Table B holds the same points as the rows below, measured another way and shuffled. Each row below is followed by which row of B it is.
In the rows, 128 means zero.
B:
(18): [113 169 176 117 132  92 150 101 137 209 113 127 182 108 129 145 132 134
 135 113 148 132 130 109 151 115 109  95]
(23): [140 150 169 151 115  23 123 115 124 206 129 143 168  95 111 140 134 146
 118 133 152 110 137 103 145 120 135  83]
(49): [ 91 173 159  93 138 159 167  95 150 221 123 116 180 129 150 141 124 117
 151  99 148 134 127 114 158 107 100  98]
(29): [ 84 176 154  92 150 208 161 100 149 213 109 123 135 141 152 134 114  99
 156  93 146 147 127 114 154 111 113 107]
(39): [109 131 113 141 150 140 101 139 139 223 128 142  63 153 124 126 105  85
 129 114 185 147 132 103 138 134 153  90]
(56): [107 140 133 135 141 115 112 129 129 237 129 143 100 132 121 130 121 101
 133 107 182 133 129 107 143 125 140  83]
(55): [113 136 134 130 136 104 115 128 131 230 128 130 113 128 122 132 121 104
 135 110 177 133 125 104 146 121 138  88]
(26): [117 130 133 134 137  64 120 129 132 243 129 141 116 128 117 132 117 111
 125 112 184 128 128 104 151 134 139  78]
(45): [107 136 118 133 149 153 113 132 135 226 129 140  80 148 127 127 110  95
 132 107 177 137 129 108 140 121 144  95]
(68): [125 166 175 131 119  71 148 105 130 201 122 127 184  99 126 148 147 149
 125 118 137 115 138 105 145 110 110  93]
(57): [123 124 128 151 145 109  95 135 128 239 140 146  78 137 118 130 125  95
 121 114 189 132 131  97 133 132 151  82]
(63): [130 136 146 153 130  48 121 128 125 220 125 137 131 118 111 139 136 127
 124 127 173 129 137 101 150 124 139  85]
(47): [131 152 173 126 118  60 149 106 128 190 123 125 189 100 126 145 150 146
 129 118 141 126 134 118 146 113 111  92]
(50): [132 127 153 152 130  44 114 126 121 220 138 136 135 115 111 135 141 124
 122 123 175 126 135  98 142 125 146  84]
(62): [136 118 135 172 124  42  79 151 118 245 140 148  87 116 102 136 100 123
 106 128 198 116 136  84 114 134 168  79]
(60): [114 134 124 144 140 118 106 134 136 232 132 138  82 144 120 132 117 100
 127 116 185 135 131 102 139 127 148  89]
(64): [127 125 122 153 127  35 103 141 126 243 133 148 108 134 106 128 115 118
 118 125 186 124 138 104 149 127 147  79]
(25): [138 148 163 150 119  34 113 120 125 219 129 141 158 107 112 144 124 143
 119 125 168 118 136  98 136 121 133  78]
(36): [141 153 173 154 114  32 134 120 122 180 124 133 181  90 111 146 151 142
 119 130 148 119 136 106 142 122 135  85]

[119 142 163 160 117 105 140  92 113 179 142 121 119 133 163 162 118 130
 127 143 167 145 133 141] : (45)
[126 152 175 165 120 127 154  89 120 179 142 126 113 135 172 157 117 119
 123 130 176 148 140 143] : (60)
[129 146 173 154 122 124 141  77 122 186 141 127 110 130 153 155 111 115
 130 128 173 145 140 146] : (56)
[109 124 149 132 107 113 119   4 120 171 127 136 114 109  95 157  96 127
 161 167 110 126 134 134] : (49)
[134 151 170 154 122 133 144  69 124 171 141 129 102 124 154 153 106 109
 131 125 168 148 143 142] : (55)
[118 146 173 164 117 106 145 100 114 179 146 115 118 139 176 157 120 128
 121 134 177 150 132 140] : (39)
[156 158 177 144 135 178 149  81 141 187 134 137  94 111 136 119 112 105
 126 103 151 147 145 139] : (25)
[147 162 166 166 135 167 155  96 130 196 146 113  93 127 169 135 113 106
 116  97 186 158 145 147] : (64)
[134 153 178 169 124 126 154 104 121 183 142 129 103 133 178 155 119 118
 117 123 193 160 140 146] : (57)
[101 117 150 134 103  75 119  19 111 174 127 125 130 119 102 161 107 132
 157 172 110 124 128 134] : (29)
[140 152 171 157 125 151 145  76 121 182 140 123  98 125 157 148 105 107
 123 118 182 151 142 142] : (26)
[157 153 181 129 142 181 133  97 146 172 127 128  93 106 105  99 109 101
 129  97 134 139 142 137] : (36)
[159 148 173 132 138 186 136  92 147 188 131 130  91 103 121 107 114 102
 127  97 143 142 144 136] : (23)
[148 146 164 127 132 167 131  64 138 162 127 143 107 105 100 116 102 105
 145 120 127 134 141 132] : (47)
[150 139 163 128 130 160 122  64 140 181 124 136  97 102  98 104 111 103
 139 129 118 135 140 134] : (68)
[165 176 196 172 138 177 162 118 138 184 147 136  82 129 208 134 115 101
 107  97 193 162 150 149] : (62)
[150 160 175 150 126 169 151 100 134 177 137 129  95 119 147 132 108 102
 124 107 168 155 144 142] : (50)
[142 136 174 132 124 149 124  34 136 176 125 128 105 101 101 122  99 113
 151 134 120 131 140 135] : (18)
[151 160 181 148 128 166 146  90 134 177 133 116  96 115 141 125 110 101
 129 108 160 147 144 142] : (63)
